Below is a small trained network, with its code and all its weights. Each question gives an input and a target symbol and asks what happens when units are switched off, that is, made to give their printed mean instead of their output.

import numpy as np


def w(rows, s, z=0):
    codes = np.array(rows[::2]) - 128.0
    scale = np.full(codes.shape[1], s)
    scale[-1] = z or s
    return codes * scale


def f(y):
    return np.maximum(y, 0)


def softmax(a):
    e = np.exp(a - a.max(-1, keepdims=True))
    return e / e.sum(-1, keepdims=True)


def log_softmax(a):
    a = a - a.max(-1, keepdims=True)
    return a - np.log(np.exp(a).sum(-1, keepdims=True))


def net(x, mask):
    ids = ['ΓΔΘβζμπω'.index(c) for c in x.split()]
    T = len(ids)
    res = E[ids] + P[:T]
    u = 0
    for l in range(3):
        r = res
        for j in range(2):
            rows = slice(2 * j, 2 * j + 2)
            q, k, v = (r @ M[l][rows].T for M in (Q, K, V))
            z = softmax(np.where(np.tri(T) > 0, q @ k.T / 2**0.5, -1e9)) @ v
            o = O[l][rows]
            res = res + np.where(mask[u + j], z, o[:, -1]) @ o[:, :-1]
        u += 2
        y = f(res @ A[l][:, :-1].T + A[l][:, -1])
        res = res + np.where(mask[u : u + 8], y, B[l][:, -1]) @ B[l][:, :-1]
        u += 8
    return log_softmax(res[-1] @ U[:, :-1].T + U[:, -1])


Q, K, V, O, A, B = {}, {}, {}, {}, {}, {}
E = w([
[106,163,92],'Γ',
[95,153,89],'Δ',
[176,79,154],'Θ',
[186,69,124],'β',
[173,92,172],'ζ',
[14,103,28],'μ',
[133,226,111],'π',
[192,254,89],'ω',
],0.014)
P = w([
[190,189,2],'0',
[165,168,68],'1',
[158,159,102],'2',
[157,147,121],'3',
[154,141,140],'4',
[150,135,154],'5',
[144,134,168],'6',
[137,130,182],'7',
[132,128,194],'8',
[129,125,202],'9',
[125,125,211],'10',
],0.0063)
Q[0] = w([
[145,68,159],'L0H0',
[209,189,145],'L0H0',
[107,49,129],'L0H1',
[113,254,117],'L0H1',
],0.013)
K[0] = w([
[112,97,1],'L0H0',
[88,190,140],'L0H0',
[72,74,85],'L0H1',
[145,217,149],'L0H1',
],0.012)
V[0] = w([
[193,162,101],'L0H0',
[65,20,123],'L0H0',
[253,196,166],'L0H1',
[195,227,228],'L0H1',
],0.0046)
O[0] = w([
[135,87,144,217],'L0H0',
[111,96,38,5],'L0H0',
[85,223,1,199],'L0H1',
[143,224,83,139],'L0H1',
],0.006,0.0025)
A[0] = w([
[96,86,185,53],'L0N0',
[70,149,48,119],'L0N1',
[90,147,30,58],'L0N2',
[153,188,176,253],'L0N3',
[152,119,39,173],'L0N4',
[140,238,124,244],'L0N5',
[147,81,1,185],'L0N6',
[119,81,90,128],'L0N7',
],0.0095,0.0026)
B[0] = w([
[170,6,146,147],'L0N0',
[81,199,82,191],'L0N1',
[95,242,101,182],'L0N2',
[146,1,71,205],'L0N3',
[98,213,143,174],'L0N4',
[164,41,56,255],'L0N5',
[119,102,198,175],'L0N6',
[104,150,226,148],'L0N7',
],0.0067,0.0082)
Q[1] = w([
[66,104,137],'L1H0',
[124,123,203],'L1H0',
[10,91,92],'L1H1',
[2,230,99],'L1H1',
],0.0064)
K[1] = w([
[86,1,114],'L1H0',
[24,67,230],'L1H0',
[32,191,242],'L1H1',
[34,178,157],'L1H1',
],0.005)
V[1] = w([
[177,22,12],'L1H0',
[252,185,29],'L1H0',
[98,68,181],'L1H1',
[168,171,80],'L1H1',
],0.0038)
O[1] = w([
[1,74,167,223],'L1H0',
[87,130,207,253],'L1H0',
[128,148,112,81],'L1H1',
[155,78,155,168],'L1H1',
],0.0089,0.0052)
A[1] = w([
[236,147,147,212],'L1N0',
[233,75,105,15],'L1N1',
[177,205,1,194],'L1N2',
[26,121,205,49],'L1N3',
[139,108,62,17],'L1N4',
[92,188,69,193],'L1N5',
[112,212,76,191],'L1N6',
[118,201,179,251],'L1N7',
],0.0094,0.0016)
B[1] = w([
[119,139,254,171],'L1N0',
[91,226,213,197],'L1N1',
[27,251,145,214],'L1N2',
[182,193,121,246],'L1N3',
[85,124,176,158],'L1N4',
[80,205,103,253],'L1N5',
[114,199,97,223],'L1N6',
[116,44,84,162],'L1N7',
],0.0078,0.0052)
Q[2] = w([
[203,83,116],'L2H0',
[130,186,141],'L2H0',
[139,255,141],'L2H1',
[171,237,113],'L2H1',
],0.0091)
K[2] = w([
[178,117,215],'L2H0',
[250,146,44],'L2H0',
[103,184,100],'L2H1',
[25,253,131],'L2H1',
],0.0067)
V[2] = w([
[77,214,30],'L2H0',
[127,68,159],'L2H0',
[91,96,103],'L2H1',
[71,253,47],'L2H1',
],0.0064)
O[2] = w([
[147,19,154,252],'L2H0',
[46,223,96,75],'L2H0',
[118,176,127,129],'L2H1',
[27,123,254,252],'L2H1',
],0.0049,0.016)
A[2] = w([
[175,201,161,174],'L2N0',
[87,66,123,226],'L2N1',
[135,248,164,255],'L2N2',
[108,85,106,248],'L2N3',
[111,134,128,112],'L2N4',
[204,82,194,87],'L2N5',
[91,22,49,125],'L2N6',
[77,167,104,125],'L2N7',
],0.012,0.0056)
B[2] = w([
[147,254,160,151],'L2N0',
[185,109,143,249],'L2N1',
[165,201,61,195],'L2N2',
[176,108,132,192],'L2N3',
[114,153,140,155],'L2N4',
[27,117,65,190],'L2N5',
[187,141,135,145],'L2N6',
[102,152,122,192],'L2N7',
],0.0096,0.013)
U = w([
[45,158,170,74],'Γ',
[114,54,233,21],'Δ',
[199,47,155,234],'Θ',
[254,118,131,254],'β',
[113,65,73,115],'ζ',
[124,80,71,107],'μ',
[206,152,112,186],'π',
[212,167,145,100],'ω',
],0.0083,0.0045)

Each question gives the input, a string of symbols that net reads in full, and the target symbol t.
The units are the heads (2 rows each of Q, K, V and O) and the neurons (one row each of A and B). Each row of codes is followed by its name. A weight is (code - 128) times the scale printed after its matrix; where a second scale follows, it is the last column's (O, A, B and U).
mask holds one flag per unit, layer by layer, with each layer's heads first. A switched-off unit (its flag False) gives its mean, the last column of its rows in O or B, instead of its output. The means were averaged over made-up inputs and are rounded, as every weight is.
A unit's drop is (log p(t) with every unit on - log p(t) with that unit switched off) / (log p(t) with every unit on - log p(t) with every unit switched off).
The circuit of an input: a set's keep is (log p(t) with only the set's units on - log p(t) with every unit switched off) / (log p(t) with every unit on - log p(t) with every unit switched off). Starting from the 12 units with the biggest drops (on a tie, the unit counted first), units are removed one at a time, each time the one whose removal leaves the highest keep (on an exact tie, the one counted first), for as long as the keep stays at least 0.8.
units of the circuit, in order: the units of the circuit, biggest drop first
most important unit: the unit with the biggest drop
top k neurons: the k neurons with the biggest drops, biggest first
k most important neurons of layer l: the k neurons of layer l with the biggest drops, biggest first
which heads matter: for each layer, one digit per head in row order, 1 if its drop is at least 0.15 and else 0, layers parted by /
input Θ β β, target π: units of the circuit, in order => (L2H0; L0N5; L2H1; L2N2)
input Δ μ μ μ Δ, target Δ: units of the circuit, in order => (L0N2; L2H1; L2H0; L1N2)
input μ ω ζ Γ π Θ Γ, target Δ: units of the circuit, in order => (L0H1; L2H0; L1N2; L2H1)
input π Δ Θ ζ Γ μ Θ Δ Γ ω, target Γ: units of the circuit, in order => (L1N2; L0H1)
input μ ω μ ζ μ ω Θ Γ ω Γ ω, target β: top 2 neurons => (L0N5; L0N3)
input Θ π μ Γ ζ ω μ, target Δ: which heads matter => 01 / 00 / 11
input Θ β μ ζ Δ Δ μ μ β, target Γ: most important unit => L1N1
input β μ Θ Γ Θ β ω Γ μ ζ ω, target Δ: which heads matter => 10 / 11 / 11
input π μ β Δ Θ Δ ω μ π μ π, target Θ: which heads matter => 10 / 10 / 10
input β μ Γ ζ, target Γ: 3 most important neurons of layer 0 => (L0N5; L0N3; L0N6)
input μ μ ω Θ Θ Θ β ζ, target π: which heads matter => 01 / 00 / 11
input Θ π β π π π π π π, target β: which heads matter => 00 / 10 / 01
input π π ζ μ μ μ π ω Δ μ, target β: which heads matter => 01 / 10 / 01
input Θ Γ Θ ζ Θ ζ Δ π π ζ π, target Θ: most important neuron of layer 2 => (L2N5)
input Θ β Θ μ μ, target Δ: which heads matter => 11 / 11 / 11
input Δ μ μ μ ζ, target Γ: which heads matter => 01 / 10 / 10
input ζ μ π ζ μ μ, target Θ: which heads matter => 01 / 00 / 00
input β Δ μ Γ β μ μ Θ, target Γ: which heads matter => 00 / 10 / 10
input ω μ μ Δ Θ, target Γ: 4 most important neurons of layer 1 => (L1N1; L1N0; L1N2; L1N7)
input ζ Θ ω β ω, target Δ: most important unit => L1H0
input Γ μ Γ μ Θ Δ Θ ω Δ, target Δ: top 4 neurons => (L0N2; L0N4; L1N2; L0N1)
input Δ π μ μ Γ μ Γ, target Δ: which heads matter => 00 / 00 / 11
input Δ Γ Γ β Γ Δ π ζ μ μ Δ, target Θ: which heads matter => 01 / 00 / 00
input ζ Γ β Θ Γ μ ζ π Γ Δ π, target Δ: top 2 neurons => (L0N3; L1N2)
input Γ π Γ Γ ω β Δ β Γ ω ω, target Θ: top 4 neurons => (L0N5; L0N3; L1N1; L1N3)
input ζ π Δ Γ μ π ζ π, target β: top 4 neurons => (L0N5; L0N3; L1N1; L1N3)
